[100 139 153 155 144 114 107 115 112]
What is the 1st entry from the right?
A: 112
The second entry from the left -> 139
What is the first entry?
A: 100
